Below are the code and all the weights of a small trained network. Each question names an input and a target symbol and asks about switching units off, where a switched-off unit gives its printed mean instead of its output.

import numpy as np


def w(rows, s, z=0):
    codes = np.array(rows[::2]) - 128.0
    scale = np.full(codes.shape[1], s)
    scale[-1] = z or s
    return codes * scale


def f(y):
    return y / 2 * (1 + np.tanh(0.7978845608 * (y + 0.044715 * y**3)))


def softmax(a):
    e = np.exp(a - a.max(-1, keepdims=True))
    return e / e.sum(-1, keepdims=True)


def log_softmax(a):
    a = a - a.max(-1, keepdims=True)
    return a - np.log(np.exp(a).sum(-1, keepdims=True))


def net(x, mask):
    ids = ['ΓΔΛΠΣΦΨαβεζημτω'.index(c) for c in x.split()]
    T = len(ids)
    res = E[ids] + P[:T]
    q, k, v = (res @ M[0].T for M in (Q, K, V))
    z = softmax(np.where(np.tri(T) > 0, q @ k.T / 2**0.5, -1e9)) @ v
    res = res + np.where(mask[0], z, O[0][:, -1]) @ O[0][:, :-1]
    y = f(res @ A[0][:, :-1].T + A[0][:, -1])
    res = res + np.where(mask[1:13], y, B[0][:, -1]) @ B[0][:, :-1]
    return log_softmax(res[-1] @ U[:, :-1].T + U[:, -1])


Q, K, V, O, A, B = {}, {}, {}, {}, {}, {}
E = w([
[99,131,108,122,110,134,82,182,183,156,38],'Γ',
[170,159,115,215,251,105,99,152,190,171,152],'Δ',
[214,192,92,99,117,161,66,147,119,128,153],'Λ',
[49,67,164,182,140,161,172,141,146,111,113],'Π',
[192,114,167,108,33,115,171,89,129,134,119],'Σ',
[115,95,130,193,64,142,38,67,103,81,157],'Φ',
[156,120,102,185,210,175,100,140,88,83,117],'Ψ',
[121,122,139,100,155,170,154,140,134,103,173],'α',
[179,104,107,221,139,91,142,80,83,109,96],'β',
[141,198,77,209,112,155,162,197,102,127,80],'ε',
[199,133,138,32,135,129,126,123,158,138,84],'ζ',
[145,163,137,135,113,160,187,106,84,66,129],'η',
[94,176,107,108,207,69,120,94,172,102,86],'μ',
[105,140,101,113,133,132,72,103,110,55,36],'τ',
[161,105,126,98,77,179,145,160,106,125,83],'ω',
],0.021)
P = w([
[89,128,233,119,33,130,92,133,176,115,137],'0',
[172,33,42,119,151,130,180,117,64,186,167],'1',
[118,188,173,135,159,70,150,191,158,59,73],'2',
[163,68,37,110,152,143,157,104,110,177,173],'3',
[108,212,190,122,128,161,159,93,150,158,61],'4',
[148,79,32,102,134,146,151,98,136,160,164],'5',
[153,149,199,141,142,55,136,212,148,8,86],'6',
[148,86,30,101,136,151,141,84,166,150,164],'7',
[107,227,227,106,146,150,139,105,93,187,74],'8',
[138,95,18,97,129,154,132,81,182,149,163],'9',
[155,170,193,122,116,81,152,173,168,36,79],'10',
],0.015)
Q[0] = w([
[71,163,103,110,138,187,137,73,81,249,122],'h0',
[133,153,203,159,153,182,118,78,99,190,82],'h0',
],0.018)
K[0] = w([
[157,90,4,114,105,94,160,182,209,24,155],'h0',
[179,76,177,150,146,43,113,214,111,39,125],'h0',
],0.012)
V[0] = w([
[122,191,129,9,112,169,151,255,219,226,147],'h0',
[9,146,127,143,249,110,53,202,147,97,209],'h0',
],0.0067)
O[0] = w([
[87,163,187,125,171,127,96,140,4,219,145,100],'h0',
[172,86,153,143,117,18,115,255,86,5,162,3],'h0',
],0.0092,0.0066)
A[0] = w([
[151,103,106,145,80,103,161,135,103,180,233,95],'n0',
[66,115,170,113,95,105,84,110,152,118,106,94],'n1',
[146,156,200,143,113,93,97,201,104,96,117,199],'n2',
[137,114,192,125,116,54,102,212,98,78,136,67],'n3',
[99,154,215,115,144,67,109,181,48,154,139,16],'n4',
[171,73,68,102,124,134,132,115,92,92,164,101],'n5',
[171,92,75,150,116,150,70,142,99,168,118,126],'n6',
[143,137,154,141,110,92,145,163,176,67,119,5],'n7',
[139,143,128,147,166,100,154,156,124,146,92,205],'n8',
[113,181,200,129,143,104,118,162,59,120,99,139],'n9',
[141,161,165,77,117,119,67,121,146,118,109,167],'n10',
[132,53,125,123,65,247,115,159,81,115,178,64],'n11',
],0.013)
B[0] = w([
[196,107,86,143,7,158,100,114,168,119,123,146],'n0',
[187,152,102,87,134,120,177,138,122,129,165,151],'n1',
[83,113,151,74,171,96,130,84,128,77,146,252],'n2',
[167,194,131,152,135,174,172,156,149,212,90,210],'n3',
[160,133,56,123,86,147,61,70,66,99,40,201],'n4',
[81,167,129,138,146,121,94,119,78,174,149,199],'n5',
[120,147,163,123,141,72,114,181,151,124,112,222],'n6',
[108,110,78,138,178,169,26,139,101,160,177,200],'n7',
[110,132,123,115,81,142,152,130,120,78,180,248],'n8',
[156,85,148,160,118,101,127,140,189,197,147,254],'n9',
[105,116,125,188,127,126,151,129,105,116,145,232],'n10',
[191,89,200,182,165,127,112,80,82,84,92,169],'n11',
],0.014,0.0094)
U = w([
[75,154,56,60,111,122,59,108,68,89,37,78],'Γ',
[201,226,102,108,132,146,69,169,117,127,109,46],'Δ',
[65,98,191,106,100,80,49,83,160,97,150,111],'Λ',
[208,113,144,142,165,81,191,176,178,130,210,180],'Π',
[99,207,96,141,141,189,180,70,48,105,143,22],'Σ',
[160,53,44,97,123,172,86,152,60,126,197,109],'Φ',
[96,147,108,172,212,155,125,159,70,126,161,112],'Ψ',
[184,165,161,115,166,87,173,142,133,74,34,178],'α',
[182,129,77,125,123,177,119,130,207,97,109,90],'β',
[56,94,217,114,92,70,123,171,186,113,145,254],'ε',
[81,87,40,199,122,123,127,144,91,215,154,80],'ζ',
[127,237,161,183,80,148,209,176,100,39,90,225],'η',
[188,123,95,45,190,94,180,144,126,164,150,198],'μ',
[116,136,115,35,125,92,156,107,86,27,166,225],'τ',
[82,75,162,255,153,170,212,173,138,146,167,113],'ω',
],0.0063,0.0067)

Each question gives the input, a string of symbols that net reads in full, and the target symbol t.
The units are the heads (2 rows each of Q, K, V and O) and the neurons (one row each of A and B). Each row of codes is followed by its name. A weight is (code - 128) times the scale printed after its matrix; where a second scale follows, it is the last column's (O, A, B and U).
mask holds one flag per unit, heads first, then neurons. A switched-off unit (its flag False) gives its mean, the last column of its rows in O or B, instead of its output. The means were averaged over made-up inputs and are rounded, as every weight is.
A unit's drop is (log p(t) with every unit on - log p(t) with that unit switched off) / (log p(t) with every unit on - log p(t) with every unit switched off).
The circuit of an input: a set's keep is (log p(t) with only the set's units on - log p(t) with every unit switched off) / (log p(t) with every unit on - log p(t) with every unit switched off). Starting from the 12 units with the biggest drops (on a tie, the unit counted first), units are removed one at a time, each time the one whose removal leaves the highest keep (on an exact tie, the one counted first), for as long as the keep stays at least 0.8.
units of the circuit, in order: the units of the circuit, biggest drop first
most important unit: the unit with the biggest drop
k most important neurons: the k neurons with the biggest drops, biggest first
input Δ Λ ε β Λ Ψ Δ β ζ, target Δ: most important unit	n3
input Π Φ ζ μ, target τ: units of the circuit, in order	n9, h0
input η Λ Γ τ Λ Δ Γ μ, target τ: units of the circuit, in order	h0, n9
input β α ζ β μ Σ ζ Γ Π ζ τ, target Π: 2 most important neurons	n3, n9
input β β β β ζ α Φ, target ζ: units of the circuit, in order	h0, n9
input ζ Π ζ, target ζ: units of the circuit, in order	h0, n9, n10
input Ψ β Σ, target Ψ: units of the circuit, in order	n7, h0, n3, n2
input ζ τ Σ α α ω ζ τ ε, target ζ: units of the circuit, in order	n9, h0
input β ω β μ μ ω Λ β Δ Δ ω, target Δ: 2 most important neurons	n3, n4
input Ψ τ Ψ, target Ψ: units of the circuit, in order	h0, n7, n3, n2
input τ ε ζ Λ, target Δ: 2 most important neurons	n6, n0
input μ Γ τ η τ, target τ: units of the circuit, in order	h0, n2, n1
input Φ ζ Γ β Σ, target Γ: units of the circuit, in order	n4, h0
input Γ β ω μ μ Δ Λ η Δ, target Λ: 2 most important neurons	n9, n4
input α τ Ψ β Γ μ Ψ β ζ, target Ψ: most important unit	n7
input η Σ Δ, target η: units of the circuit, in order	n8, n7
input ω α Δ μ β, target Δ: units of the circuit, in order	n3, h0, n7
input α β Λ Δ, target Π: 3 most important neurons	n4, n6, n7
input τ η Σ, target τ: units of the circuit, in order	n9, n2, h0
input ζ μ Δ β ω α Ψ Π Σ Ψ Ψ, target Σ: units of the circuit, in order	h0
input η α Ψ ζ Λ η Λ Φ, target Λ: units of the circuit, in order	n6, n11
input ε Γ α β Σ, target α: 4 most important neurons	n3, n4, n2, n9
input Ψ μ Ψ ζ ζ β ζ Σ, target β: 2 most important neurons	n0, n5
input β Γ ζ Π Ψ, target ζ: 2 most important neurons	n9, n4
input β Ψ β Ψ η β μ ω, target α: 3 most important neurons	n11, n6, n7
input Δ τ Φ, target Δ: 2 most important neurons	n3, n4
input β ω α β τ, target α: most important neuron	n3
input Ψ ζ Ψ Ψ, target Ψ: 2 most important neurons	n5, n9
